Below are the code and all the weights of a small trained network. Each question names an input and a class and asks about switching units off, where a switched-off unit gives its printed mean instead of its output.

import numpy as np


def w(rows, s, z=0):
    codes = np.array(rows[::2]) - 128.0
    scale = np.full(codes.shape[1], s)
    scale[-1] = z or s
    return codes * scale


def f(y):
    return np.maximum(y, 0)


def log_softmax(a):
    a = a - a.max(-1, keepdims=True)
    return a - np.log(np.exp(a).sum(-1, keepdims=True))


def net(x, mask):
    res = np.array(x, float).reshape(1, 4) / 4 @ E
    y = f(res @ A[0][:, :-1].T + A[0][:, -1])
    res = res + np.where(mask, y, B[0][:, -1]) @ B[0][:, :-1]
    return log_softmax(res[-1] @ U[:, :-1].T + U[:, -1])


A, B = {}, {}
E = w([
[101,142,57,255,127,63],'x0',
[146,66,111,241,244,200],'x1',
[174,194,152,103,190,90],'x2',
[190,209,33,167,129,222],'x3',
],0.0087)
A[0] = w([
[131,168,124,68,71,107,96],'neuron 1',
[159,152,185,77,158,192,46],'neuron 2',
[106,87,213,150,134,99,59],'neuron 3',
[159,89,146,91,151,129,95],'neuron 4',
[153,186,155,108,201,89,254],'neuron 5',
[158,196,87,120,93,220,124],'neuron 6',
[98,158,73,169,133,43,92],'neuron 7',
[125,94,168,17,144,240,75],'neuron 8',
[137,150,108,85,10,98,54],'neuron 9',
[156,49,154,146,199,194,85],'neuron 10',
[89,74,175,97,149,65,136],'neuron 11',
[72,43,103,150,18,190,179],'neuron 12',
],0.012,0.0051)
B[0] = w([
[82,140,143,150,180,165,210],'neuron 1',
[137,129,117,218,92,114,197],'neuron 2',
[110,125,46,136,71,185,185],'neuron 3',
[164,123,128,166,101,144,160],'neuron 4',
[185,112,218,63,157,131,224],'neuron 5',
[111,69,69,79,40,177,240],'neuron 6',
[158,134,151,198,85,86,205],'neuron 7',
[177,148,119,173,135,32,245],'neuron 8',
[46,128,131,191,197,165,221],'neuron 9',
[3,172,155,139,167,153,218],'neuron 10',
[141,112,52,99,71,189,221],'neuron 11',
[226,149,221,81,149,110,235],'neuron 12',
],0.016,0.011)
U = w([
[23,179,142,175,200,144,75],'0',
[194,163,111,255,72,15,44],'1',
[135,103,28,71,54,159,108],'2',
[209,156,212,79,148,126,254],'3',
[163,134,137,33,176,56,188],'4',
],0.0081,0.0048)

Each question gives the input, the list of numbers given to net, and the class t.
The units are the neurons (one row each of A and B). Each row of codes is followed by its name. A weight is (code - 128) times the scale printed after its matrix; where a second scale follows, it is the last column's (A, B and U).
mask holds one flag per neuron, in row order. A switched-off neuron (its flag False) gives its mean, the last column of its row in B, instead of its output. The means were averaged over made-up inputs and are rounded, as every weight is.
A unit's drop is (log p(t) with every unit on - log p(t) with that unit switched off) / (log p(t) with every unit on - log p(t) with every unit switched off).
The circuit of an input: a set's keep is (log p(t) with only the set's units on - log p(t) with every unit switched off) / (log p(t) with every unit on - log p(t) with every unit switched off). Starting from all 12 units, units are removed one at a time, each time the one whose removal leaves the highest keep (on an exact tie, the one counted first), for as long as the keep stays at least 0.8.
circuit, biggest first: the units of the circuit, biggest drop first
k most important neurons: the k neurons with the biggest drops, biggest first
drop of u: that unit's drop, to one decimal
input [-7,-1,-6,0], class 1: 3 most important neurons : (neuron 8; neuron 5; neuron 2)
input [2,2,-6,5], class 3: 2 most important neurons : (neuron 12; neuron 11)
input [7,-7,-4,1], class 0: 4 most important neurons : (neuron 9; neuron 8; neuron 1; neuron 2)
input [7,-8,-4,2], class 0: circuit, biggest first : (neuron 9)
input [4,4,6,-1], class 3: 2 most important neurons : (neuron 5; neuron 9)
input [6,2,-8,2], class 3: 3 most important neurons : (neuron 12; neuron 8; neuron 2)
input [0,2,6,-6], class 2: 3 most important neurons : (neuron 11; neuron 12; neuron 3)
input [-5,-8,-7,5], class 0: 3 most important neurons : (neuron 9; neuron 1; neuron 5)
input [5,-5,3,-3], class 0: 3 most important neurons : (neuron 8; neuron 9; neuron 12)
input [-3,6,5,4], class 0: 2 most important neurons : (neuron 10; neuron 12)
input [-5,2,3,-7], class 2: 2 most important neurons : (neuron 11; neuron 3)
input [-5,7,-2,-7], class 0: 2 most important neurons : (neuron 10; neuron 6)
input [2,7,-6,8], class 2: 2 most important neurons : (neuron 6; neuron 9)
input [7,-3,8,0], class 3: 2 most important neurons : (neuron 5; neuron 8)
input [3,-3,-7,-2], class 3: circuit, biggest first : (neuron 12)
input [3,-1,3,-5], class 2: drop of neuron 3 : 0.1
input [5,3,6,-8], class 2: drop of neuron 3 : 0.2
input [-8,-7,0,1], class 1: drop of neuron 8 : 1.9
